Below is a small trained network, with its code and all its weights. Each question gives an input and a target symbol and asks what happens when units are switched off, that is, made to give their printed mean instead of their output.

import numpy as np


def w(rows, s, z=0):
    codes = np.array(rows[::2]) - 128.0
    scale = np.full(codes.shape[1], s)
    scale[-1] = z or s
    return codes * scale


def softmax(a):
    e = np.exp(a - a.max(-1, keepdims=True))
    return e / e.sum(-1, keepdims=True)


def log_softmax(a):
    a = a - a.max(-1, keepdims=True)
    return a - np.log(np.exp(a).sum(-1, keepdims=True))


def net(x, mask):
    ids = ['ΘΦΩβεζηλμσψ'.index(c) for c in x.split()]
    T = len(ids)
    res = E[ids] + P[:T]
    u = 0
    for l in range(2):
        r = res
        for j in range(3):
            rows = slice(3 * j, 3 * j + 3)
            q, k, v = (r @ M[l][rows].T for M in (Q, K, V))
            z = softmax(np.where(np.tri(T) > 0, q @ k.T / 3**0.5, -1e9)) @ v
            o = O[l][rows]
            res = res + np.where(mask[u + j], z, o[:, -1]) @ o[:, :-1]
        u += 3
    return log_softmax(res[-1] @ U[:, :-1].T + U[:, -1])


Q, K, V, O = {}, {}, {}, {}
E = w([
[134,95,142],'Θ',
[134,133,136],'Φ',
[127,130,123],'Ω',
[129,137,167],'β',
[141,141,173],'ε',
[114,144,115],'ζ',
[77,165,149],'η',
[94,79,42],'λ',
[124,244,76],'μ',
[177,225,153],'σ',
[250,99,113],'ψ',
],0.024)
P = w([
[120,9,173],'0',
[47,114,209],'1',
[28,149,213],'2',
[30,161,185],'3',
[33,175,159],'4',
[33,192,119],'5',
[21,181,110],'6',
[5,157,103],'7',
],0.0034)
Q[0] = w([
[93,140,201],'0.h1',
[210,128,94],'0.h1',
[161,123,89],'0.h1',
[39,86,148],'0.h2',
[83,61,63],'0.h2',
[7,181,234],'0.h2',
[114,147,113],'0.h3',
[41,124,2],'0.h3',
[148,72,156],'0.h3',
],0.011)
K[0] = w([
[126,119,154],'0.h1',
[94,41,102],'0.h1',
[117,175,174],'0.h1',
[33,142,128],'0.h2',
[125,113,24],'0.h2',
[73,248,105],'0.h2',
[110,150,119],'0.h3',
[88,82,43],'0.h3',
[104,80,140],'0.h3',
],0.013)
V[0] = w([
[144,149,55],'0.h1',
[11,77,86],'0.h1',
[205,112,107],'0.h1',
[84,46,36],'0.h2',
[177,113,220],'0.h2',
[216,135,128],'0.h2',
[117,187,255],'0.h3',
[211,153,146],'0.h3',
[151,124,237],'0.h3',
],0.0099)
O[0] = w([
[83,101,135,97],'0.h1',
[173,190,168,129],'0.h1',
[1,116,35,56],'0.h1',
[217,150,168,3],'0.h2',
[22,101,3,51],'0.h2',
[120,89,38,67],'0.h2',
[111,108,69,202],'0.h3',
[64,119,101,95],'0.h3',
[42,61,59,118],'0.h3',
],0.0073,0.0035)
Q[1] = w([
[102,226,29],'1.h1',
[137,221,137],'1.h1',
[72,84,158],'1.h1',
[146,27,159],'1.h2',
[161,160,133],'1.h2',
[60,143,172],'1.h2',
[2,203,147],'1.h3',
[136,160,44],'1.h3',
[146,125,146],'1.h3',
],0.0079)
K[1] = w([
[1,73,114],'1.h1',
[42,135,251],'1.h1',
[145,163,101],'1.h1',
[212,92,126],'1.h2',
[201,183,165],'1.h2',
[117,187,104],'1.h2',
[175,141,98],'1.h3',
[111,102,150],'1.h3',
[151,170,100],'1.h3',
],0.0087)
V[1] = w([
[149,134,153],'1.h1',
[96,92,192],'1.h1',
[112,208,57],'1.h1',
[53,141,141],'1.h2',
[112,85,118],'1.h2',
[60,199,151],'1.h2',
[126,250,44],'1.h3',
[228,149,12],'1.h3',
[86,197,153],'1.h3',
],0.013)
O[1] = w([
[106,119,107,181],'1.h1',
[120,76,171,138],'1.h1',
[127,254,118,98],'1.h1',
[109,92,186,145],'1.h2',
[125,119,180,41],'1.h2',
[91,167,184,255],'1.h2',
[132,207,92,176],'1.h3',
[188,135,52,29],'1.h3',
[69,174,167,221],'1.h3',
],0.0089,0.0037)
U = w([
[124,40,105,112],'Θ',
[106,119,105,162],'Φ',
[135,127,125,181],'Ω',
[30,101,114,75],'β',
[7,100,84,123],'ε',
[140,142,155,245],'ζ',
[104,140,248,73],'η',
[214,141,182,77],'λ',
[166,236,166,111],'μ',
[1,181,65,79],'σ',
[131,169,22,230],'ψ',
],0.0096,0.011)

Each question gives the input, a string of symbols that net reads in full, and the target symbol t.
The units are the heads (3 rows each of Q, K, V and O). Each row of codes is followed by its name. A weight is (code - 128) times the scale printed after its matrix; where a second scale follows, it is the last column's (O and U).
mask holds one flag per head, layer by layer. A switched-off head (its flag False) gives its mean, the last column of its rows in O, instead of its output. The means were averaged over made-up inputs and are rounded, as every weight is.
A unit's drop is (log p(t) with every unit on - log p(t) with that unit switched off) / (log p(t) with every unit on - log p(t) with every unit switched off).
The circuit of an input: a set's keep is (log p(t) with only the set's units on - log p(t) with every unit switched off) / (log p(t) with every unit on - log p(t) with every unit switched off). Starting from all 6 units, units are removed one at a time, each time the one whose removal leaves the highest keep (on an exact tie, the one counted first), for as long as the keep stays at least 0.8.
units of the circuit, in order: the units of the circuit, biggest drop first
most important unit: the unit with the biggest drop
which heads matter: for each layer, one digit per head in row order, 1 if its drop is at least 0.15 and else 0, layers parted by /
input β η β, target η: which heads matter : 010 / 011
input η σ Θ ζ, target σ: most important unit : 0.h2
input η η ε ψ η η λ σ, target σ: which heads matter : 011 / 010
input Θ σ ζ ε ψ μ β, target ψ: units of the circuit, in order : (1.h3; 0.h3)
input η σ ζ, target σ: units of the circuit, in order : (0.h2; 1.h3)
input ζ Ω σ Θ β, target σ: units of the circuit, in order : (1.h1; 0.h2)
input Θ ε β, target ε: which heads matter : 011 / 000
input η Θ ζ, target η: units of the circuit, in order : (1.h3; 0.h2)
input Θ σ μ μ Θ μ η η, target μ: which heads matter : 010 / 001
input ζ ζ η η Ω ε, target η: units of the circuit, in order : (1.h3; 1.h2)
input ψ η μ σ ε Φ, target σ: units of the circuit, in order : (1.h1; 0.h3; 0.h2)
input σ ψ β, target ψ: which heads matter : 010 / 101
input ε μ β, target μ: units of the circuit, in order : (1.h1; 0.h3; 0.h2)
input Φ Θ ε η Φ, target η: most important unit : 1.h2
input σ Θ Θ, target σ: which heads matter : 011 / 100
input ψ Θ Θ, target ψ: units of the circuit, in order : (0.h2; 1.h3)
input β Θ η Θ η Θ ψ η, target ψ: units of the circuit, in order : (1.h3; 0.h2)
input μ ζ ψ ψ η, target ψ: which heads matter : 010 / 001
input ε Ω ζ μ μ σ σ Θ, target σ: units of the circuit, in order : (0.h1; 1.h1; 0.h3)
input μ Θ ψ, target ψ: units of the circuit, in order : (0.h2)
input Ω Θ λ η Φ Θ, target Θ: which heads matter : 011 / 110
